Below are the code and all the weights of a small trained network. Each question names an input and a class and asks about switching units off, where a switched-off unit gives its printed mean instead of its output.

import numpy as np


def w(rows, s, z=0):
    codes = np.array(rows[::2]) - 128.0
    scale = np.full(codes.shape[1], s)
    scale[-1] = z or s
    return codes * scale


def f(y):
    return np.maximum(y, 0)


def log_softmax(a):
    a = a - a.max(-1, keepdims=True)
    return a - np.log(np.exp(a).sum(-1, keepdims=True))


def net(x, mask):
    res = np.array(x, float).reshape(1, 8) / 4 @ E
    y = f(res @ A[0][:, :-1].T + A[0][:, -1])
    res = res + np.where(mask, y, B[0][:, -1]) @ B[0][:, :-1]
    return log_softmax(res[-1] @ U[:, :-1].T + U[:, -1])


A, B = {}, {}
E = w([
[129,146,136,142,128],'x0',
[134,133,131,131,129],'x1',
[84,178,211,52,2],'x2',
[129,126,129,133,128],'x3',
[125,128,132,132,126],'x4',
[145,136,147,123,136],'x5',
[217,228,67,59,130],'x6',
[39,174,148,60,205],'x7',
],0.0063)
A[0] = w([
[173,90,79,167,238,99],'n0',
[132,122,163,118,116,255],'n1',
[120,149,135,98,167,104],'n2',
[158,86,144,140,102,100],'n3',
[139,111,106,204,215,80],'n4',
[116,119,133,113,124,250],'n5',
[189,97,109,184,54,106],'n6',
[103,163,155,72,179,160],'n7',
[170,198,32,80,122,92],'n8',
[114,121,130,76,69,61],'n9',
[180,142,104,152,75,133],'n10',
[33,2,171,192,113,157],'n11',
[56,157,106,59,151,155],'n12',
[187,128,79,146,49,120],'n13',
[120,122,170,123,102,90],'n14',
[138,157,151,118,136,235],'n15',
[115,153,179,103,75,56],'n16',
[114,136,160,119,94,66],'n17',
[105,146,161,94,69,55],'n18',
],0.0095,0.0069)
B[0] = w([
[29,194,160,73,1,212],'n0',
[199,126,33,166,127,237],'n1',
[104,88,175,146,127,147],'n2',
[74,94,156,116,161,150],'n3',
[82,188,177,73,38,191],'n4',
[181,125,66,177,119,230],'n5',
[33,101,155,158,207,189],'n6',
[123,68,132,194,146,190],'n7',
[172,109,246,74,154,194],'n8',
[67,148,138,98,105,153],'n9',
[123,93,153,175,153,178],'n10',
[250,168,144,72,167,254],'n11',
[124,61,138,198,166,194],'n12',
[91,94,158,168,190,186],'n13',
[89,168,159,69,101,143],'n14',
[198,110,84,182,102,219],'n15',
[40,160,136,99,54,161],'n16',
[81,157,149,66,81,140],'n17',
[66,179,147,118,89,160],'n18',
],0.0071,0.0082)
U = w([
[7,223,176,2,32,40],'0',
[159,147,80,160,136,226],'1',
[165,135,111,130,141,207],'2',
[148,123,79,151,130,176],'3',
[208,132,209,36,222,98],'4',
[135,158,59,154,154,134],'5',
[16,35,189,192,250,4],'6',
[160,124,27,124,143,117],'7',
],0.0072,0.0038)

Each question gives the input, the list of numbers given to net, and the class t.
The units are the neurons (one row each of A and B). Each row of codes is followed by its name. A weight is (code - 128) times the scale printed after its matrix; where a second scale follows, it is the last column's (A, B and U).
mask holds one flag per neuron, in row order. A switched-off neuron (its flag False) gives its mean, the last column of its row in B, instead of its output. The means were averaged over made-up inputs and are rounded, as every weight is.
A unit's drop is (log p(t) with every unit on - log p(t) with that unit switched off) / (log p(t) with every unit on - log p(t) with every unit switched off).
The circuit of an input: a set's keep is (log p(t) with only the set's units on - log p(t) with every unit switched off) / (log p(t) with every unit on - log p(t) with every unit switched off). Starting from the 12 units with the biggest drops (on a tie, the unit counted first), units are removed one at a time, each time the one whose removal leaves the highest keep (on an exact tie, the one counted first), for as long as the keep stays at least 0.8.
units of the circuit, in order: the units of the circuit, biggest drop first
unit that matters most: the unit with the biggest drop
k most important neurons: the k neurons with the biggest drops, biggest first
drop of u: that unit's drop, to one decimal
input [3,2,-3,3,-1,-6,-8,2], class 4: unit that matters most	n11
input [-2,-2,6,3,8,-6,6,8], class 5: 2 most important neurons	n12; n0
input [-8,-4,7,5,2,-2,5,6], class 1: units of the circuit, in order	n12; n7
input [-3,1,1,3,1,1,5,6], class 6: 2 most important neurons	n11; n12
input [-1,5,2,3,-4,3,-3,-6], class 6: 3 most important neurons	n6; n13; n3
input [-7,2,-7,3,7,-4,0,3], class 0: 2 most important neurons	n0; n4
input [0,7,-4,-2,5,-8,-7,3], class 2: 2 most important neurons	n11; n8
input [-3,-8,7,5,7,-2,-8,0], class 4: 4 most important neurons	n11; n0; n4; n1
input [-2,-6,7,8,-8,-8,8,4], class 2: 2 most important neurons	n0; n12
input [-2,-1,4,8,-6,5,-6,6], class 3: drop of n8	0.2
input [0,-8,-8,-5,8,-4,-4,-2], class 0: drop of n0	0.4
input [-1,2,-8,-5,2,0,0,-4], class 0: drop of n0	0.5
